Below are the code and all the weights of a small trained network. Each question names an input and a target symbol and asks about switching units off, where a switched-off unit gives its printed mean instead of its output.

import numpy as np


def w(rows, s, z=0):
    codes = np.array(rows[::2]) - 128.0
    scale = np.full(codes.shape[1], s)
    scale[-1] = z or s
    return codes * scale


def norm(h):
    return h / np.sqrt((h * h).mean(-1, keepdims=True) + 1e-5)


def f(y):
    return y / 2 * (1 + np.tanh(0.7978845608 * (y + 0.044715 * y**3)))


def softmax(a):
    e = np.exp(a - a.max(-1, keepdims=True))
    return e / e.sum(-1, keepdims=True)


def log_softmax(a):
    a = a - a.max(-1, keepdims=True)
    return a - np.log(np.exp(a).sum(-1, keepdims=True))


def net(x, mask):
    ids = ['ΘΛΞΨαβμτ'.index(c) for c in x.split()]
    T = len(ids)
    res = E[ids] + P[:T]
    u = 0
    for l in range(3):
        r = norm(res)
        for j in range(3):
            rows = slice(2 * j, 2 * j + 2)
            q, k, v = (r @ M[l][rows].T for M in (Q, K, V))
            z = softmax(np.where(np.tri(T) > 0, q @ k.T / 2**0.5, -1e9)) @ v
            o = O[l][rows]
            res = res + np.where(mask[u + j], z, o[:, -1]) @ o[:, :-1]
        u += 3
        y = f(norm(res) @ A[l][:, :-1].T + A[l][:, -1])
        res = res + np.where(mask[u : u + 4], y, B[l][:, -1]) @ B[l][:, :-1]
        u += 4
    return log_softmax(norm(res)[-1] @ U[:, :-1].T + U[:, -1])


Q, K, V, O, A, B = {}, {}, {}, {}, {}, {}
E = w([
[123,118,105,177,132,123,168,135,150],'Θ',
[119,128,110,145,118,107,150,113,187],'Λ',
[108,118,139,119,113,97,130,66,144],'Ξ',
[118,88,152,168,124,107,133,123,159],'Ψ',
[96,85,121,138,112,121,114,116,166],'α',
[171,217,158,2,204,184,70,152,158],'β',
[130,137,136,155,114,87,166,75,161],'μ',
[105,83,76,169,130,147,149,113,120],'τ',
],0.011)
P = w([
[173,130,115,146,92,102,101,67,122],'0',
[146,102,117,176,129,134,45,132,168],'1',
[157,107,99,133,134,134,115,41,156],'2',
[97,113,171,136,95,142,162,153,172],'3',
[83,143,123,189,148,110,60,133,148],'4',
[130,83,121,106,169,150,157,77,160],'5',
[102,123,174,92,82,147,188,165,141],'6',
[65,174,154,189,138,126,87,168,128],'7',
[138,91,114,106,210,136,136,88,154],'8',
[153,107,133,52,100,159,201,137,114],'9',
[83,192,155,155,87,130,123,187,102],'10',
[127,120,93,129,217,83,93,122,127],'11',
[185,91,83,75,152,122,213,137,100],'12',
[110,188,121,122,77,125,163,251,95],'13',
],0.012)
Q[0] = w([
[210,41,101,55,142,155,212,95,158],'0.h0',
[1,171,186,92,85,139,250,220,132],'0.h0',
[45,108,86,109,64,104,149,126,124],'0.h1',
[213,179,153,120,109,185,65,155,102],'0.h1',
[104,164,169,138,25,217,177,169,118],'0.h2',
[242,27,99,54,99,156,188,66,143],'0.h2',
],0.0098)
K[0] = w([
[111,194,157,143,2,143,113,213,83],'0.h0',
[66,162,136,149,248,60,70,176,119],'0.h0',
[160,163,158,100,150,178,78,133,131],'0.h1',
[96,65,114,190,141,96,131,82,161],'0.h1',
[66,166,133,197,184,100,57,124,134],'0.h2',
[110,196,167,180,8,211,101,150,117],'0.h2',
],0.01)
V[0] = w([
[74,63,111,64,87,135,65,116,120],'0.h0',
[116,98,254,171,173,156,122,69,42],'0.h0',
[140,142,169,160,149,153,133,121,75],'0.h1',
[58,65,129,185,76,87,169,87,114],'0.h1',
[49,133,150,63,115,188,89,86,185],'0.h2',
[134,45,206,161,126,70,108,123,142],'0.h2',
],0.0061)
O[0] = w([
[204,110,72,138,56,105,88,144,100,97],'0.h0',
[86,128,47,100,156,24,125,144,204,76],'0.h0',
[98,104,131,76,204,91,149,181,161,56],'0.h1',
[93,156,9,117,61,153,136,139,195,121],'0.h1',
[253,156,109,126,103,120,131,208,121,169],'0.h2',
[116,49,130,125,168,47,130,87,47,253],'0.h2',
],0.0062,0.0031)
A[0] = w([
[124,194,138,159,39,135,181,77,186,228],'0.n0',
[181,171,104,165,197,140,2,64,174,250],'0.n1',
[90,102,128,151,165,148,57,204,113,145],'0.n2',
[81,103,171,193,180,26,223,119,73,190],'0.n3',
],0.0033,0.0017)
B[0] = w([
[147,84,117,231,177,207,96,81,104,214],'0.n0',
[183,86,146,247,182,170,130,88,66,215],'0.n1',
[108,195,73,210,128,191,58,129,57,134],'0.n2',
[77,212,15,105,134,181,141,252,205,255],'0.n3',
],0.0043,0.0028)
Q[1] = w([
[100,233,103,235,182,84,20,136,98],'1.h0',
[50,170,180,125,1,113,111,228,159],'1.h0',
[54,133,143,53,67,178,193,136,150],'1.h1',
[96,172,158,182,166,81,58,198,123],'1.h1',
[125,23,146,132,45,91,102,85,162],'1.h2',
[190,101,160,38,203,180,107,165,118],'1.h2',
],0.009)
K[1] = w([
[200,44,121,59,201,152,191,73,153],'1.h0',
[153,120,96,196,224,128,49,112,137],'1.h0',
[92,141,115,255,153,94,75,154,106],'1.h1',
[196,147,124,73,213,159,139,113,161],'1.h1',
[81,121,88,197,85,121,60,115,139],'1.h2',
[103,79,178,156,147,73,196,163,65],'1.h2',
],0.0093)
V[1] = w([
[88,45,88,168,142,186,68,254,114],'1.h0',
[131,180,128,182,103,84,203,102,101],'1.h0',
[84,121,84,105,86,161,144,110,65],'1.h1',
[137,151,119,102,108,131,182,135,103],'1.h1',
[146,145,196,109,217,106,109,163,108],'1.h2',
[136,145,89,127,119,121,136,103,131],'1.h2',
],0.0061)
O[1] = w([
[133,249,74,220,149,87,59,3,77,133],'1.h0',
[40,73,198,61,63,179,109,185,143,207],'1.h0',
[119,178,92,164,56,121,101,155,207,118],'1.h1',
[117,143,53,105,121,144,146,135,150,24],'1.h1',
[132,247,9,172,127,132,200,172,192,3],'1.h2',
[111,90,195,73,129,178,158,147,112,154],'1.h2',
],0.0052,0.0026)
A[1] = w([
[110,64,112,134,77,112,68,90,159,71],'1.n0',
[33,107,60,163,99,54,111,94,134,124],'1.n1',
[132,118,139,114,147,151,208,37,175,253],'1.n2',
[158,76,147,83,3,80,141,189,161,140],'1.n3',
],0.005,0.0045)
B[1] = w([
[114,254,78,129,119,119,150,152,167,173],'1.n0',
[113,129,117,95,209,80,106,152,137,170],'1.n1',
[95,143,137,203,142,120,67,213,154,253],'1.n2',
[149,131,70,140,140,161,126,162,158,158],'1.n3',
],0.0079,0.0051)
Q[2] = w([
[94,183,147,124,77,118,98,228,53],'2.h0',
[56,128,147,99,198,164,160,102,189],'2.h0',
[95,213,67,223,215,195,142,86,138],'2.h1',
[46,245,178,189,36,134,141,172,61],'2.h1',
[123,140,131,38,66,223,67,2,198],'2.h2',
[158,64,137,33,14,91,12,93,203],'2.h2',
],0.0073)
K[2] = w([
[181,116,102,152,254,138,110,147,149],'2.h0',
[120,181,189,156,106,65,219,157,108],'2.h0',
[85,122,85,104,119,122,200,138,45],'2.h1',
[133,114,72,147,216,181,79,169,84],'2.h1',
[97,72,110,218,48,86,186,122,143],'2.h2',
[96,31,171,162,76,34,147,84,92],'2.h2',
],0.0096)
V[2] = w([
[135,193,217,162,61,31,252,143,110],'2.h0',
[101,171,75,7,126,205,112,169,2],'2.h0',
[104,53,68,111,168,221,107,139,19],'2.h1',
[131,121,227,103,73,60,56,125,210],'2.h1',
[153,92,241,42,134,99,21,67,119],'2.h2',
[51,116,66,204,76,111,205,115,108],'2.h2',
],0.0059)
O[2] = w([
[53,113,131,151,56,134,76,183,66,60],'2.h0',
[117,190,125,221,134,135,130,140,143,2],'2.h0',
[167,107,136,102,139,119,40,73,179,138],'2.h1',
[110,147,152,168,119,93,254,124,74,171],'2.h1',
[136,169,32,68,243,161,167,160,42,191],'2.h2',
[116,104,169,173,24,121,121,120,125,81],'2.h2',
],0.0074,0.0087)
A[2] = w([
[254,181,89,171,114,138,126,95,57,19],'2.n0',
[212,112,241,112,116,245,116,123,58,1],'2.n1',
[186,68,124,100,131,140,175,80,173,69],'2.n2',
[5,179,193,172,163,250,106,69,137,3],'2.n3',
],0.009,0.0044)
B[2] = w([
[105,113,181,153,76,64,123,162,100,163],'2.n0',
[161,105,141,151,250,168,143,147,78,178],'2.n1',
[126,158,128,132,118,142,103,157,113,253],'2.n2',
[69,168,105,223,117,164,188,125,110,179],'2.n3',
],0.019,0.0048)
U = w([
[72,58,219,47,92,150,120,187,176,79],'Θ',
[181,91,208,124,211,156,127,109,61,164],'Λ',
[207,180,207,155,139,81,165,158,221,1],'Ξ',
[179,134,142,118,113,124,35,58,216,185],'Ψ',
[63,164,131,200,107,150,159,90,152,179],'α',
[173,118,149,158,47,42,82,144,33,121],'β',
[93,108,84,101,202,2,148,99,135,94],'μ',
[172,193,15,95,107,136,165,206,157,125],'τ',
],0.0069,0.003)

Each question gives the input, a string of symbols that net reads in full, and the target symbol t.
The units are the heads (2 rows each of Q, K, V and O) and the neurons (one row each of A and B). Each row of codes is followed by its name. A weight is (code - 128) times the scale printed after its matrix; where a second scale follows, it is the last column's (O, A, B and U).
mask holds one flag per unit, layer by layer, with each layer's heads first. A switched-off unit (its flag False) gives its mean, the last column of its rows in O or B, instead of its output. The means were averaged over made-up inputs and are rounded, as every weight is.
A unit's drop is (log p(t) with every unit on - log p(t) with that unit switched off) / (log p(t) with every unit on - log p(t) with every unit switched off).
The circuit of an input: a set's keep is (log p(t) with only the set's units on - log p(t) with every unit switched off) / (log p(t) with every unit on - log p(t) with every unit switched off). Starting from the 12 units with the biggest drops (on a tie, the unit counted first), units are removed one at a time, each time the one whose removal leaves the highest keep (on an exact tie, the one counted first), for as long as the keep stays at least 0.8.
circuit, biggest first: the units of the circuit, biggest drop first
k most important neurons: the k neurons with the biggest drops, biggest first
k most important neurons of layer l: the k neurons of layer l with the biggest drops, biggest first
heads that matter: for each layer, one digit per head in row order, 1 if its drop is at least 0.15 and else 0, layers parted by /
input β Ψ μ β Ξ Θ Λ Θ Λ Ψ Λ α Θ Ξ, target β: 3 most important neurons : (2.n0 1.n1 2.n1)
input μ Λ Θ Θ μ Ξ Λ, target Θ: most important neuron : (2.n3)
input Θ Θ Ψ β Λ Λ β Ξ Θ μ τ Θ Ξ α, target α: heads that matter : 111 / 001 / 000
input Λ Θ τ β Θ Θ Λ Λ Λ Θ Λ β, target α: circuit, biggest first : (0.h2 2.h0 2.n3 2.h2)
input β Θ Θ α β Ξ μ β, target τ: circuit, biggest first : (0.h1 1.h2)
input Ξ Θ τ Ψ, target α: circuit, biggest first : (1.h0 2.n3 1.h2 0.h1)
input Θ μ τ Θ Ψ Ψ τ τ τ Ξ β α, target τ: circuit, biggest first : (1.h1 0.h2)
input Θ α Θ Θ Λ α Ξ Θ Ξ β β Ψ Ψ Λ, target μ: circuit, biggest first : (0.h2 2.n2)
input β Θ Θ β Λ β Λ β Ψ Λ Ξ, target μ: circuit, biggest first : (0.h0 2.n2)
input α Ξ Ψ Ξ μ Ψ Θ τ Λ τ, target Ψ: circuit, biggest first : (1.h0 2.h1)
input μ Ξ μ, target Θ: heads that matter : 000 / 100 / 000
input Λ Λ β Λ Θ Ξ Θ μ Θ, target τ: circuit, biggest first : (1.h2 0.h1 0.n3)
input Θ Λ τ α Θ Λ Λ, target α: heads that matter : 000 / 100 / 000
input μ α Ψ, target Θ: heads that matter : 000 / 100 / 000
input τ Λ Ξ, target Ψ: 3 most important neurons of layer 2 : (2.n1 2.n3 2.n2)
input μ τ τ, target Θ: circuit, biggest first : (1.h0)
input β μ Ψ Θ α Λ β Λ Ψ Θ Ψ, target μ: heads that matter : 101 / 000 / 000
input Λ μ β Θ β Ψ μ Θ Θ μ, target α: 2 most important neurons : (2.n3 0.n3)
input Θ α Ψ Θ μ Ξ Θ, target Θ: heads that matter : 000 / 000 / 001
input Θ Λ Ψ Ξ Θ μ Λ Θ Θ Θ μ Λ Θ Λ, target Λ: heads that matter : 100 / 001 / 000
input Ψ μ τ β Ψ Λ μ, target μ: most important neuron : (0.n3)
input Λ Ξ Ξ α Λ Λ α τ Λ Λ Θ μ α, target α: heads that matter : 101 / 000 / 000
input μ τ Ξ Ψ, target Ψ: heads that matter : 010 / 100 / 000
input Ξ Ψ Λ Θ Λ Θ α Ξ Ψ Θ Λ, target μ: heads that matter : 100 / 001 / 000
input Θ Θ Θ Ψ Ξ α μ α, target β: heads that matter : 001 / 001 / 000
input α β μ Ψ Θ β Θ μ Ξ, target α: heads that matter : 000 / 001 / 100
input Ξ Λ τ τ μ α α Λ, target β: most important neuron : (2.n0)
input τ Ψ Θ Ψ μ μ Ξ Λ α, target τ: heads that matter : 001 / 001 / 000
